B = [[-13.18, -6.91, -6.44, 0.29, 8.26, -10.15, -5.33, 6.78, -6.90, 8.85, 16.57, 2.40, 6.00, 1.44, 8.34], [-13.33, -5.72, -6.74, 1.19, 7.45, -13.08, -6.43, 6.35, -7.15, 6.97, 13.20, 0.28, 6.58, 2.60, 9.46], [-12.27, -2.33, -9.70, 5.57, 7.40, -19.75, -8.25, 4.97, -7.63, 2.58, 4.92, -4.59, 6.00, 4.84, 11.90], [-12.77, -7.76, -6.63, 0.03, 9.01, -8.24, -4.53, 7.08, -6.80, 10.14, 18.65, 3.91, 5.50, 0.56, 7.68], [-11.61, -1.36, -11.00, 7.10, 7.83, -21.24, -8.59, 4.53, -7.84, 1.51, 2.73, -5.78, 5.49, 5.22, 12.54], [-13.27, -6.59, -6.48, 0.53, 7.91, -11.12, -5.70, 6.68, -7.00, 8.22, 15.50, 1.73, 6.21, 1.81, 8.69], [-12.87, -7.60, -6.57, 0.13, 8.82, -8.70, -4.71, 7.01, -6.83, 9.82, 18.13, 3.44, 5.60, 0.78, 7.81], [-13.33, -5.36, -6.85, 1.45, 7.23, -13.82, -6.72, 6.21, -7.15, 6.43, 12.40, -0.26, 6.59, 2.96, 9.76], [-13.41, -5.32, -6.95, 1.56, 7.27, -13.98, -6.73, 6.23, -7.21, 6.32, 12.20, -0.45, 6.59, 2.94, 9.75], [-13.35, -6.17, -6.62, 0.81, 7.64, -12.14, -6.07, 6.46, -7.00, 7.59, 14.36, 0.88, 6.43, 2.23, 9.11], [-13.18, -4.02, -7.76, 2.95, 7.02, -16.56, -7.47, 5.67, -7.36, 4.68, 9.17, -2.27, 6.51, 3.88, 10.77], [-11.15, -0.78, -11.96, 8.20, 8.19, -22.25, -8.69, 4.24, -7.95, 0.91, 1.30, -6.46, 5.11, 5.39, 12.88], [-13.17, -6.88, -6.49, 0.48, 8.15, -10.54, -5.44, 6.74, -6.86, 8.67, 16.16, 2.17, 6.06, 1.52, 8.49], [-12.55, -2.73, -9.26, 4.94, 7.31, -19.02, -8.14, 5.12, -7.53, 3.04, 5.86, -4.12, 6.22, 4.66, 11.63], [-13.34, -5.25, -6.92, 1.59, 7.28, -14.14, -6.79, 6.22, -7.14, 6.23, 12.05, -0.52, 6.67, 3.00, 9.85]]
B[-15, -15] -> -13.18
B[:, 3] -> [0.29, 1.19, 5.57, 0.03, 7.10, 0.53, 0.13, 1.45, 1.56, 0.81, 2.95, 8.20, 0.48, 4.94, 1.59]
B[:, -9] -> [-5.33, -6.43, -8.25, -4.53, -8.59, -5.70, -4.71, -6.72, -6.73, -6.07, -7.47, -8.69, -5.44, -8.14, -6.79]
B[9, 7] -> 6.46
B[-9, 12] -> 5.60
B[-7, 7] -> 6.23
B[-13] -> [-12.27, -2.33, -9.70, 5.57, 7.40, -19.75, -8.25, 4.97, -7.63, 2.58, 4.92, -4.59, 6.00, 4.84, 11.90]
B[:, 12] -> [6.00, 6.58, 6.00, 5.50, 5.49, 6.21, 5.60, 6.59, 6.59, 6.43, 6.51, 5.11, 6.06, 6.22, 6.67]
B[-4, 8] -> -7.95
B[3, -12] -> 0.03
B[:, 10] -> [16.57, 13.20, 4.92, 18.65, 2.73, 15.50, 18.13, 12.40, 12.20, 14.36, 9.17, 1.30, 16.16, 5.86, 12.05]
B[:, -14] -> [-6.91, -5.72, -2.33, -7.76, -1.36, -6.59, -7.60, -5.36, -5.32, -6.17, -4.02, -0.78, -6.88, -2.73, -5.25]
B[-15] -> [-13.18, -6.91, -6.44, 0.29, 8.26, -10.15, -5.33, 6.78, -6.90, 8.85, 16.57, 2.40, 6.00, 1.44, 8.34]
B[-4, 5] -> -22.25
B[12] -> [-13.17, -6.88, -6.49, 0.48, 8.15, -10.54, -5.44, 6.74, -6.86, 8.67, 16.16, 2.17, 6.06, 1.52, 8.49]
B[-1, -14] -> -5.25
B[-11, 3] -> 7.10
B[-4, 11] -> -6.46
B[8, -5] -> 12.20
B[4, -2] -> 5.22
B[7, 9] -> 6.43
B[-14, 2] -> -6.74
B[11, 0] -> -11.15
B[-12, 9] -> 10.14
B[10] -> [-13.18, -4.02, -7.76, 2.95, 7.02, -16.56, -7.47, 5.67, -7.36, 4.68, 9.17, -2.27, 6.51, 3.88, 10.77]
B[1] -> [-13.33, -5.72, -6.74, 1.19, 7.45, -13.08, -6.43, 6.35, -7.15, 6.97, 13.20, 0.28, 6.58, 2.60, 9.46]
B[14, 2] -> -6.92
B[2, 12] -> 6.00
B[3, 2] -> -6.63
B[-9, 4] -> 8.82
B[4, 9] -> 1.51
B[-10, -10] -> -11.12
B[-10, 10] -> 15.50
B[3, -8] -> 7.08
B[6] -> [-12.87, -7.60, -6.57, 0.13, 8.82, -8.70, -4.71, 7.01, -6.83, 9.82, 18.13, 3.44, 5.60, 0.78, 7.81]
B[7, 6] -> -6.72
B[-9, 2] -> -6.57

W =
 -3    1  -72   61   62   49  -45  -42  -46  -55
-63   29  -24   29  -27   66  -71  -13   -3   16
 62  -14  -67   30  -59  -42   46    8  -26   45
 52  -54   -7  -18   39  -35   14   76   -1  -59
 17   43  -54   34  -11  -68  -30   71  -16   43
 38   10    1   58  -68  -21   40  -27    4  -61
 28   69   74  -71   53   54  -38  -48   32  -62
 35   43   30   60   37  -61  -40    0  -22   58
Indices start at 0.
(0, 0)	-3
(0, 7)	-42
(2, 0)	62
(7, 6)	-40
(4, 4)	-11
(1, 0)	-63
(2, 5)	-42
(0, 9)	-55
(5, 7)	-27
(4, 7)	71
(7, 2)	30
(7, 7)	0
(0, 6)	-45
(0, 3)	61
(6, 7)	-48
(3, 5)	-35
(1, 7)	-13
(4, 3)	34
(2, 1)	-14
(2, 7)	8
(6, 0)	28
(0, 1)	1
(1, 2)	-24
(2, 9)	45
(5, 5)	-21
(7, 3)	60
(6, 1)	69

m =
[[ 17   6   0  27 -58]
 [  8  -1 -62  45 -45]
 [ 28  -2   0  26 -60]
 [ 19  -2  -7  30 -64]
 [ 29  -3  -2   6 -59]
 [ 16  -1  -2  22 -60]
 [ 30   0  -5  38 -47]
 [ 23  -5  -9  25 -65]
 [ 17   5   1  24 -72]
 [ 23  -2  -6   7 -61]
 [ 23  -3  -1  16 -64]
 [ 20   5  -3  18 -72]]
Indices start at 0.
(0, 0) = 17
(0, 1) = 6
(7, 4) = -65
(10, 2) = -1
(8, 3) = 24
(8, 2) = 1
(5, 4) = -60
(5, 0) = 16
(11, 0) = 20
(2, 3) = 26
(7, 0) = 23
(5, 1) = -1
(8, 0) = 17
(2, 1) = -2
(3, 0) = 19
(1, 1) = -1
(5, 2) = -2
(0, 4) = -58
(4, 0) = 29
(3, 2) = -7
(7, 2) = -9
(11, 3) = 18
(0, 2) = 0
(2, 0) = 28
(6, 1) = 0

arr =
array([-0.89, -0.30, -0.99, -0.25,  0.08,  0.34, -0.51,  0.45, -0.46,
        1.60, -0.17, -0.05, -0.56,  0.04, -1.59])
arr[0]: -0.89
arr[10]: -0.17
arr[13]: 0.04
arr[4]: 0.08
arr[7]: 0.45
arr[11]: -0.05
arr[2]: -0.99
arr[5]: 0.34
arr[14]: -1.59
arr[1]: -0.30
arr[9]: 1.60
arr[8]: -0.46

M = [44 57 19  9  5 28 31 31 35 10]
M[0] => 44
M[8] => 35
M[5] => 28
M[4] => 5

grid =
array([[102, 112, 175, 174, 138, 194, 174],
       [110, 191, 166, 166, 133,  77, 180],
       [138, 119, 177, 154, 127, 179, 160],
       [ 84, 119, 198, 124,  68, 153, 130],
       [ 80,  69, 231, 128,  68,  55,  69],
       [140, 148, 177, 137, 115, 163, 149],
       [ 83, 108, 164, 137,  53, 163, 121],
       [ 82, 133, 241, 116,  68, 133, 143],
       [149, 145, 181, 137, 101, 169, 162],
       [ 72,  98, 136, 137,  46, 169, 113],
       [ 84, 133, 250, 127,  68, 105, 143]])
grid[0][0]: 102
grid[7][3]: 116
grid[4][5]: 55
grid[6][1]: 108
grid[1][5]: 77
grid[:, 5]: [194, 77, 179, 153, 55, 163, 163, 133, 169, 169, 105]
grid[9][1]: 98
grid[:, 4]: [138, 133, 127, 68, 68, 115, 53, 68, 101, 46, 68]
grid[9][4]: 46
grid[3][2]: 198
grid[2][3]: 154
grid[3][3]: 124
grid[6][0]: 83
grid[6][4]: 53
grid[2][2]: 177
grid[5][4]: 115
grid[5][2]: 177
grid[:, 0]: [102, 110, 138, 84, 80, 140, 83, 82, 149, 72, 84]
grid[4][2]: 231
grid[6]: [83, 108, 164, 137, 53, 163, 121]
grid[:, 3]: [174, 166, 154, 124, 128, 137, 137, 116, 137, 137, 127]
grid[8][3]: 137
grid[3][4]: 68
grid[10][5]: 105
grid[3]: [84, 119, 198, 124, 68, 153, 130]
grid[7]: [82, 133, 241, 116, 68, 133, 143]
grid[2][4]: 127
grid[4][1]: 69
grid[1][6]: 180
grid[:, 6]: [174, 180, 160, 130, 69, 149, 121, 143, 162, 113, 143]
grid[8][2]: 181
